Below is a small trained network, with its code and all its weights. Each question gives an input and a class and asks what happens when units are switched off, that is, made to give their printed mean instead of their output.

import numpy as np


def w(rows, s, z=0):
    codes = np.array(rows[::2]) - 128.0
    scale = np.full(codes.shape[1], s)
    scale[-1] = z or s
    return codes * scale


def norm(h):
    return h / np.sqrt((h * h).mean(-1, keepdims=True) + 1e-5)


def f(y):
    return np.maximum(y, 0)


def log_softmax(a):
    a = a - a.max(-1, keepdims=True)
    return a - np.log(np.exp(a).sum(-1, keepdims=True))


def net(x, mask):
    res = np.array(x, float).reshape(1, 7) / 4 @ E
    u = 0
    for l in range(4):
        y = f(norm(res) @ A[l][:, :-1].T + A[l][:, -1])
        res = res + np.where(mask[u : u + 6], y, B[l][:, -1]) @ B[l][:, :-1]
        u += 6
    return log_softmax(norm(res)[-1] @ U[:, :-1].T + U[:, -1])


A, B = {}, {}
E = w([
[121,109,133,213,226,74],'x0',
[130,125,128,130,128,126],'x1',
[129,128,125,127,128,131],'x2',
[82,106,150,32,226,234],'x3',
[127,126,128,127,128,128],'x4',
[4,127,34,91,128,96],'x5',
[129,128,128,130,126,125],'x6',
],0.0019)
A[0] = w([
[145,164,48,123,180,148,116],'L0N1',
[94,114,94,134,176,83,23],'L0N2',
[38,160,43,185,48,38,108],'L0N3',
[206,55,149,209,39,83,190],'L0N4',
[71,108,5,117,151,156,2],'L0N5',
[94,43,129,79,151,196,125],'L0N6',
],0.0025,0.00052)
B[0] = w([
[123,86,174,129,124,108,154],'L0N1',
[205,118,133,125,153,94,161],'L0N2',
[230,65,64,119,123,152,222],'L0N3',
[57,251,187,93,167,95,252],'L0N4',
[105,158,236,106,87,35,189],'L0N5',
[170,174,142,72,148,138,206],'L0N6',
],0.0029,0.0023)
A[1] = w([
[139,85,158,86,200,221,107],'L1N1',
[161,146,47,159,127,144,66],'L1N2',
[112,75,98,131,44,142,8],'L1N3',
[57,99,83,95,173,159,79],'L1N4',
[163,132,190,150,145,179,119],'L1N5',
[103,122,140,152,251,136,22],'L1N6',
],0.0034,0.0015)
B[1] = w([
[172,99,63,180,83,147,249],'L1N1',
[57,101,127,72,118,131,144],'L1N2',
[233,147,86,153,82,80,143],'L1N3',
[90,177,251,137,98,36,187],'L1N4',
[81,124,25,167,123,136,212],'L1N5',
[107,67,239,180,69,107,204],'L1N6',
],0.0032,0.0022)
A[2] = w([
[202,34,118,139,150,224,124],'L2N1',
[68,209,207,131,80,111,207],'L2N2',
[24,136,172,172,166,84,9],'L2N3',
[196,231,166,98,23,236,86],'L2N4',
[158,47,65,149,211,76,23],'L2N5',
[44,135,79,15,1,136,104],'L2N6',
],0.0034,0.0013)
B[2] = w([
[71,168,96,142,37,148,201],'L2N1',
[188,69,142,71,173,125,240],'L2N2',
[174,182,146,94,88,121,181],'L2N3',
[69,163,142,77,119,4,254],'L2N4',
[22,149,59,147,148,95,160],'L2N5',
[224,81,116,189,171,211,242],'L2N6',
],0.0043,0.0028)
A[3] = w([
[200,142,162,71,118,152,70],'L3N1',
[73,76,170,252,104,219,2],'L3N2',
[181,146,176,208,204,119,26],'L3N3',
[88,181,125,103,44,179,23],'L3N4',
[104,157,129,201,48,51,150],'L3N5',
[26,109,223,133,185,97,73],'L3N6',
],0.0042,0.0014)
B[3] = w([
[19,107,140,182,143,142,197],'L3N1',
[47,40,252,230,42,123,178],'L3N2',
[146,202,69,118,166,233,200],'L3N3',
[121,242,59,135,110,132,174],'L3N4',
[90,84,154,103,191,212,254],'L3N5',
[185,158,109,99,29,54,191],'L3N6',
],0.0038,0.0031)
U = w([
[149,159,227,45,107,6,250],'0',
[199,222,170,188,255,162,92],'1',
[65,241,75,70,41,188,101],'2',
[51,91,206,228,64,176,126],'3',
[244,61,14,122,65,132,109],'4',
[35,85,33,184,221,55,96],'5',
[118,32,157,32,204,230,98],'6',
],0.0082,0.0024)

Each question gives the input, the list of numbers given to net, and the class t.
The units are the neurons (one row each of A and B). Each row of codes is followed by its name. A weight is (code - 128) times the scale printed after its matrix; where a second scale follows, it is the last column's (A, B and U).
mask holds one flag per neuron, layer by layer. A switched-off neuron (its flag False) gives its mean, the last column of its row in B, instead of its output. The means were averaged over made-up inputs and are rounded, as every weight is.
A unit's drop is (log p(t) with every unit on - log p(t) with that unit switched off) / (log p(t) with every unit on - log p(t) with every unit switched off).
The circuit of an input: a set's keep is (log p(t) with only the set's units on - log p(t) with every unit switched off) / (log p(t) with every unit on - log p(t) with every unit switched off). Starting from the 12 units with the biggest drops (on a tie, the unit counted first), units are removed one at a time, each time the one whose removal leaves the highest keep (on an exact tie, the one counted first), for as long as the keep stays at least 0.8.
circuit, biggest first: the units of the circuit, biggest drop first
most important unit: the unit with the biggest drop
top k neurons: the k neurons with the biggest drops, biggest first
k most important neurons of layer l: the k neurons of layer l with the biggest drops, biggest first
drop of u: that unit's drop, to one decimal
input [1,2,0,7,-5,4,8], class 0: circuit, biggest first : [L1N4, L3N6]
input [7,-7,-3,8,-3,0,6], class 3: top 2 neurons : [L1N1, L0N4]
input [-5,-2,-6,-6,3,2,-1], class 4: circuit, biggest first : [L2N6, L0N3]
input [-2,-1,5,0,1,-5,-4], class 0: circuit, biggest first : [L2N4]
input [7,0,7,-4,6,-1,-7], class 1: circuit, biggest first : [L2N4, L3N3]
input [6,3,-6,8,-4,-8,0], class 3: top 2 neurons : [L3N2, L2N1]
input [-7,-7,-6,-6,3,0,-5], class 0: top 2 neurons : [L2N4, L0N4]
input [1,-8,-4,-3,1,1,-7], class 5: top 3 neurons : [L0N3, L1N6, L2N5]
input [3,-2,-4,6,8,-8,-5], class 3: top 2 neurons : [L3N2, L2N1]
input [2,4,1,-3,-6,0,7], class 1: top 2 neurons : [L0N4, L2N4]
input [-6,3,1,3,7,3,7], class 6: top 2 neurons : [L2N6, L3N1]
input [1,-3,5,7,-2,-1,4], class 3: 2 most important neurons of layer 3 : [L3N2, L3N3]
input [-6,0,7,-1,-5,0,-1], class 0: top 2 neurons : [L2N4, L1N5]
input [1,-4,5,-6,-4,-7,-2], class 1: 2 most important neurons of layer 0 : [L0N5, L0N6]
input [0,3,2,-8,2,5,-2], class 4: most important unit : L0N3
input [6,-1,-7,4,-7,1,-6], class 0: top 3 neurons : [L3N6, L2N6, L0N3]
input [7,2,4,8,5,0,6], class 3: top 2 neurons : [L1N1, L0N4]
input [6,-3,-8,7,-4,-1,4], class 3: top 2 neurons : [L1N1, L0N4]
input [8,-1,-7,-8,6,-2,8], class 1: top 3 neurons : [L0N4, L2N4, L3N3]
input [-8,2,7,0,-2,8,2], class 4: top neuron : [L2N6]
input [2,-2,3,7,4,-4,1], class 3: top 2 neurons : [L3N2, L1N6]
input [2,4,-4,1,5,6,-1], class 0: 2 most important neurons of layer 1 : [L1N4, L1N1]
input [-7,6,-8,8,-5,-2,4], class 2: 2 most important neurons of layer 3 : [L3N4, L3N5]
input [-6,-2,-4,-8,-7,4,-3], class 4: drop of L2N6 : 0.2
input [8,-6,6,-7,7,-2,-2], class 1: drop of L3N4 : 0.0
input [-1,-3,6,-8,1,7,5], class 4: drop of L0N3 : 0.2
input [-7,-8,3,-1,-1,4,-5], class 4: circuit, biggest first : [L2N6]
input [-4,2,4,2,-5,-4,1], class 2: drop of L2N1 : 0.1
input [3,0,-5,6,0,0,5], class 3: 2 most important neurons of layer 1 : [L1N1, L1N6]
input [-2,-3,-2,3,-1,6,-4], class 6: 2 most important neurons of layer 2 : [L2N6, L2N4]
